Here is a tiny trained network, its code and every weight. The questions are about switching its units off for an input and a target symbol, where a switched-off unit gives its printed mean instead of its output.

import numpy as np


def w(rows, s, z=0):
    codes = np.array(rows[::2]) - 128.0
    scale = np.full(codes.shape[1], s)
    scale[-1] = z or s
    return codes * scale


def norm(h):
    return h / np.sqrt((h * h).mean(-1, keepdims=True) + 1e-5)


def f(y):
    return np.maximum(y, 0)


def softmax(a):
    e = np.exp(a - a.max(-1, keepdims=True))
    return e / e.sum(-1, keepdims=True)


def log_softmax(a):
    a = a - a.max(-1, keepdims=True)
    return a - np.log(np.exp(a).sum(-1, keepdims=True))


def net(x, mask):
    ids = ['ΔΘΛαβγεημξπστψω'.index(c) for c in x.split()]
    T = len(ids)
    res = E[ids] + P[:T]
    u = 0
    for l in range(3):
        q, k, v = (norm(res) @ M[l].T for M in (Q, K, V))
        z = softmax(np.where(np.tri(T) > 0, q @ k.T / 3**0.5, -1e9)) @ v
        res = res + np.where(mask[u], z, O[l][:, -1]) @ O[l][:, :-1]
        u += 1
        y = f(norm(res) @ A[l][:, :-1].T + A[l][:, -1])
        res = res + np.where(mask[u : u + 4], y, B[l][:, -1]) @ B[l][:, :-1]
        u += 4
    return log_softmax(norm(res)[-1] @ U[:, :-1].T + U[:, -1])


Q, K, V, O, A, B = {}, {}, {}, {}, {}, {}
E = w([
[140,80,121],'Δ',
[135,65,80],'Θ',
[132,105,145],'Λ',
[132,84,78],'α',
[119,119,124],'β',
[145,97,146],'γ',
[133,102,110],'ε',
[151,102,153],'η',
[143,104,133],'μ',
[59,200,239],'ξ',
[69,188,147],'π',
[145,112,119],'σ',
[117,135,84],'τ',
[201,136,225],'ψ',
[138,254,165],'ω',
],0.011)
P = w([
[115,3,199],'0',
[124,149,114],'1',
[140,172,98],'2',
[97,47,147],'3',
[124,148,116],'4',
[145,177,97],'5',
[79,66,148],'6',
[124,148,118],'7',
[146,182,100],'8',
[65,71,140],'9',
[125,147,117],'10',
[147,185,103],'11',
[67,66,126],'12',
],0.018)
Q[0] = w([
[187,116,25],'0.h0',
[1,223,215],'0.h0',
[249,135,65],'0.h0',
],0.0081)
K[0] = w([
[34,107,122],'0.h0',
[159,246,117],'0.h0',
[20,73,173],'0.h0',
],0.011)
V[0] = w([
[152,253,72],'0.h0',
[179,102,91],'0.h0',
[195,208,130],'0.h0',
],0.0042)
O[0] = w([
[156,81,2,2],'0.h0',
[138,102,147,124],'0.h0',
[219,84,91,27],'0.h0',
],0.0063,0.00047)
A[0] = w([
[39,54,136,153],'0.n0',
[114,6,173,254],'0.n1',
[122,120,133,90],'0.n2',
[69,66,142,123],'0.n3',
],0.011,0.0059)
B[0] = w([
[109,19,69,220],'0.n0',
[162,1,239,255],'0.n1',
[151,158,119,128],'0.n2',
[153,80,82,190],'0.n3',
],0.0098,0.0083)
Q[1] = w([
[180,123,113],'1.h0',
[161,180,117],'1.h0',
[254,147,134],'1.h0',
],0.0064)
K[1] = w([
[189,134,138],'1.h0',
[164,55,70],'1.h0',
[255,97,149],'1.h0',
],0.0065)
V[1] = w([
[2,102,153],'1.h0',
[113,119,179],'1.h0',
[194,169,70],'1.h0',
],0.011)
O[1] = w([
[8,166,105,234],'1.h0',
[152,154,174,197],'1.h0',
[137,184,98,6],'1.h0',
],0.012,0.0026)
A[1] = w([
[121,2,160,55],'1.n0',
[182,43,118,4],'1.n1',
[83,96,221,93],'1.n2',
[133,99,47,46],'1.n3',
],0.0069,0.0038)
B[1] = w([
[167,93,42,255],'1.n0',
[169,34,76,174],'1.n1',
[196,226,255,201],'1.n2',
[80,11,13,136],'1.n3',
],0.0053,0.0042)
Q[2] = w([
[172,136,156],'2.h0',
[186,254,125],'2.h0',
[65,187,153],'2.h0',
],0.0079)
K[2] = w([
[106,63,90],'2.h0',
[182,2,9],'2.h0',
[53,92,58],'2.h0',
],0.0058)
V[2] = w([
[249,45,152],'2.h0',
[253,202,27],'2.h0',
[79,95,95],'2.h0',
],0.0061)
O[2] = w([
[73,122,119,120],'2.h0',
[2,174,217,2],'2.h0',
[184,68,185,139],'2.h0',
],0.0046,0.0039)
A[2] = w([
[116,190,232,4],'2.n0',
[254,157,117,50],'2.n1',
[70,88,135,56],'2.n2',
[146,173,35,61],'2.n3',
],0.007,0.0032)
B[2] = w([
[98,254,110,224],'2.n0',
[239,143,112,208],'2.n1',
[84,109,177,182],'2.n2',
[147,199,182,250],'2.n3',
],0.0074,0.0018)
U = w([
[118,69,184,216],'Δ',
[124,85,95,226],'Θ',
[178,98,74,120],'Λ',
[54,107,58,110],'α',
[134,133,6,38],'β',
[126,139,202,3],'γ',
[17,139,136,110],'ε',
[130,150,197,67],'η',
[88,156,187,93],'μ',
[93,157,133,143],'ξ',
[100,159,54,150],'π',
[99,158,147,135],'σ',
[79,165,75,172],'τ',
[208,148,175,52],'ψ',
[216,174,83,145],'ω',
],0.023,0.0049)

Each question gives the input, a string of symbols that net reads in full, and the target symbol t.
The units are the heads (3 rows each of Q, K, V and O) and the neurons (one row each of A and B). Each row of codes is followed by its name. A weight is (code - 128) times the scale printed after its matrix; where a second scale follows, it is the last column's (O, A, B and U).
mask holds one flag per unit, layer by layer, with each layer's heads first. A switched-off unit (its flag False) gives its mean, the last column of its rows in O or B, instead of its output. The means were averaged over made-up inputs and are rounded, as every weight is.
A unit's drop is (log p(t) with every unit on - log p(t) with that unit switched off) / (log p(t) with every unit on - log p(t) with every unit switched off).
The circuit of an input: a set's keep is (log p(t) with only the set's units on - log p(t) with every unit switched off) / (log p(t) with every unit on - log p(t) with every unit switched off). Starting from the 12 units with the biggest drops (on a tie, the unit counted first), units are removed one at a time, each time the one whose removal leaves the highest keep (on an exact tie, the one counted first), for as long as the keep stays at least 0.8.
units of the circuit, in order: the units of the circuit, biggest drop first
most important unit: the unit with the biggest drop
top k neurons: the k neurons with the biggest drops, biggest first
top k neurons in layer l: the k neurons of layer l with the biggest drops, biggest first
input Θ μ ω ε α π ε ψ ω ω μ γ, target ω: units of the circuit, in order => (0.n1)
input γ ψ α ω ψ α, target ω: units of the circuit, in order => (0.n0 0.n1 1.h0)
input ω ξ η, target ω: units of the circuit, in order => (0.n1 0.n0)
input μ ω Λ, target ω: units of the circuit, in order => (0.n0 0.n1)
input τ ω τ, target ω: units of the circuit, in order => (0.n0 1.h0)
input Λ μ π ω τ η ω ω Λ, target ω: units of the circuit, in order => (0.n1 0.n0)
input τ α π ω ψ, target ψ: units of the circuit, in order => (0.n0 0.n1)
input ω β α α μ β ω, target Θ: units of the circuit, in order => (0.h0 0.n0)
input ε ω σ, target ω: top 3 neurons => (0.n0 0.n1 2.n1)
input β π ε ε ψ ω ξ σ μ ω γ β, target ω: units of the circuit, in order => (0.n0 0.n1)
input α η β β σ σ Δ η η ω α, target α: units of the circuit, in order => (0.n1 0.h0)
input Θ Θ π ψ π τ ω τ ω ω μ π, target ω: units of the circuit, in order => (0.n0 0.h0)
input ω ω σ, target ω: units of the circuit, in order => (0.n1 0.n0)
input β ε β Δ τ ω ε τ ω α ε, target ε: most important unit => 0.n1
input σ ψ η, target ψ: top 3 neurons => (0.n0 2.n1 0.n1)
input ω μ γ η β, target β: top 2 neurons in layer 1 => (1.n3 1.n2)
input β σ ω, target ω: top 3 neurons => (0.n1 0.n0 2.n1)
input β Δ α ω α γ Δ ω ψ α β, target β: top 3 neurons => (0.n1 1.n3 0.n0)
input γ τ Θ ε ψ Δ μ μ ω ω ω, target ω: top 2 neurons => (0.n1 0.n0)
input ε β ψ ψ α, target α: top neuron in layer 0 => (0.n1)
input γ ω τ ω σ μ τ ω γ, target ω: top 2 neurons => (0.n0 0.n1)
input ω π π ε Δ γ γ Λ, target Λ: top 2 neurons => (0.n0 0.n1)
input ξ α Δ ψ η γ μ ε, target ε: top 2 neurons in layer 0 => (0.n1 0.n0)
